Here is a tiny trained network, its code and every weight. The questions are about switching its units off for an input and a target symbol, where a switched-off unit gives its printed mean instead of its output.

import numpy as np


def w(rows, s, z=0):
    codes = np.array(rows[::2]) - 128.0
    scale = np.full(codes.shape[1], s)
    scale[-1] = z or s
    return codes * scale


def f(y):
    return y / 2 * (1 + np.tanh(0.7978845608 * (y + 0.044715 * y**3)))


def softmax(a):
    e = np.exp(a - a.max(-1, keepdims=True))
    return e / e.sum(-1, keepdims=True)


def log_softmax(a):
    a = a - a.max(-1, keepdims=True)
    return a - np.log(np.exp(a).sum(-1, keepdims=True))


def net(x, mask):
    ids = ['ΓΔΘΦηλμστ'.index(c) for c in x.split()]
    T = len(ids)
    res = E[ids] + P[:T]
    r = res
    for j in range(2):
        rows = slice(2 * j, 2 * j + 2)
        q, k, v = (r @ M[0][rows].T for M in (Q, K, V))
        z = softmax(np.where(np.tri(T) > 0, q @ k.T / 2**0.5, -1e9)) @ v
        o = O[0][rows]
        res = res + np.where(mask[j], z, o[:, -1]) @ o[:, :-1]
    y = f(res @ A[0][:, :-1].T + A[0][:, -1])
    res = res + np.where(mask[2:6], y, B[0][:, -1]) @ B[0][:, :-1]
    return log_softmax(res[-1] @ U[:, :-1].T + U[:, -1])


Q, K, V, O, A, B = {}, {}, {}, {}, {}, {}
E = w([
[116,185,152,81],'Γ',
[136,152,99,115],'Δ',
[135,195,194,84],'Θ',
[217,91,69,141],'Φ',
[112,104,75,201],'η',
[93,79,40,161],'λ',
[29,232,122,2],'μ',
[108,78,97,130],'σ',
[166,199,39,12],'τ',
],0.017)
P = w([
[233,126,224,233],'0',
[86,119,78,225],'1',
[109,121,46,255],'2',
[92,244,158,157],'3',
[114,205,131,168],'4',
[193,155,101,227],'5',
[150,161,106,205],'6',
],0.005)
Q[0] = w([
[107,145,107,245],'h1',
[172,80,128,166],'h1',
[127,116,83,139],'h2',
[206,231,89,121],'h2',
],0.012)
K[0] = w([
[65,159,125,108],'h1',
[28,117,208,88],'h1',
[232,2,76,45],'h2',
[147,177,92,17],'h2',
],0.0083)
V[0] = w([
[30,193,113,98],'h1',
[203,125,56,24],'h1',
[255,28,50,129],'h2',
[110,5,163,102],'h2',
],0.0068)
O[0] = w([
[69,183,115,74,151],'h1',
[142,62,49,113,227],'h1',
[131,93,173,136,141],'h2',
[49,246,169,129,2],'h2',
],0.012,0.0055)
A[0] = w([
[138,100,107,54,7],'n1',
[127,110,2,54,34],'n2',
[142,184,162,159,250],'n3',
[139,84,177,209,134],'n4',
],0.0096,0.0014)
B[0] = w([
[88,149,137,182,167],'n1',
[94,91,135,254,251],'n2',
[166,65,192,102,123],'n3',
[150,188,207,105,156],'n4',
],0.0084,0.018)
U = w([
[163,21,144,69,167],'Γ',
[85,98,220,140,173],'Δ',
[196,129,59,51,220],'Θ',
[186,117,238,152,66],'Φ',
[119,201,254,227,2],'η',
[90,217,119,178,165],'λ',
[56,30,146,151,151],'μ',
[73,36,215,105,64],'σ',
[150,23,122,109,31],'τ',
],0.0063,0.0027)

Each question gives the input, a string of symbols that net reads in full, and the target symbol t.
The units are the heads (2 rows each of Q, K, V and O) and the neurons (one row each of A and B). Each row of codes is followed by its name. A weight is (code - 128) times the scale printed after its matrix; where a second scale follows, it is the last column's (O, A, B and U).
mask holds one flag per unit, heads first, then neurons. A switched-off unit (its flag False) gives its mean, the last column of its rows in O or B, instead of its output. The means were averaged over made-up inputs and are rounded, as every weight is.
A unit's drop is (log p(t) with every unit on - log p(t) with that unit switched off) / (log p(t) with every unit on - log p(t) with every unit switched off).
The circuit of an input: a set's keep is (log p(t) with only the set's units on - log p(t) with every unit switched off) / (log p(t) with every unit on - log p(t) with every unit switched off). Starting from all 6 units, units are removed one at a time, each time the one whose removal leaves the highest keep (on an exact tie, the one counted first), for as long as the keep stays at least 0.8.
circuit, biggest first: the units of the circuit, biggest drop first
most important unit: the unit with the biggest drop
top k neurons: the k neurons with the biggest drops, biggest first
drop when u is switched off: that unit's drop, to one decimal
input μ μ τ Γ, target μ: circuit, biggest first => (h1 n2 h2)
input σ Φ Φ Φ, target Φ: circuit, biggest first => (h1 h2 n4)
input μ μ Θ, target λ: circuit, biggest first => (h2 h1)
input Φ Θ μ Δ τ, target τ: most important unit => h1
input Δ Φ Φ τ, target μ: circuit, biggest first => (n2 h2)
input τ Φ Δ Φ τ, target μ: drop when n2 is switched off => 0.6
input μ τ μ, target μ: drop when h1 is switched off => 0.6
input Φ Φ η, target η: drop when n2 is switched off => -0.2
input Φ Φ Φ η, target η: drop when n3 is switched off => -0.1
input λ Φ Δ η η Φ Φ, target Φ: top 2 neurons => (n4 n2)
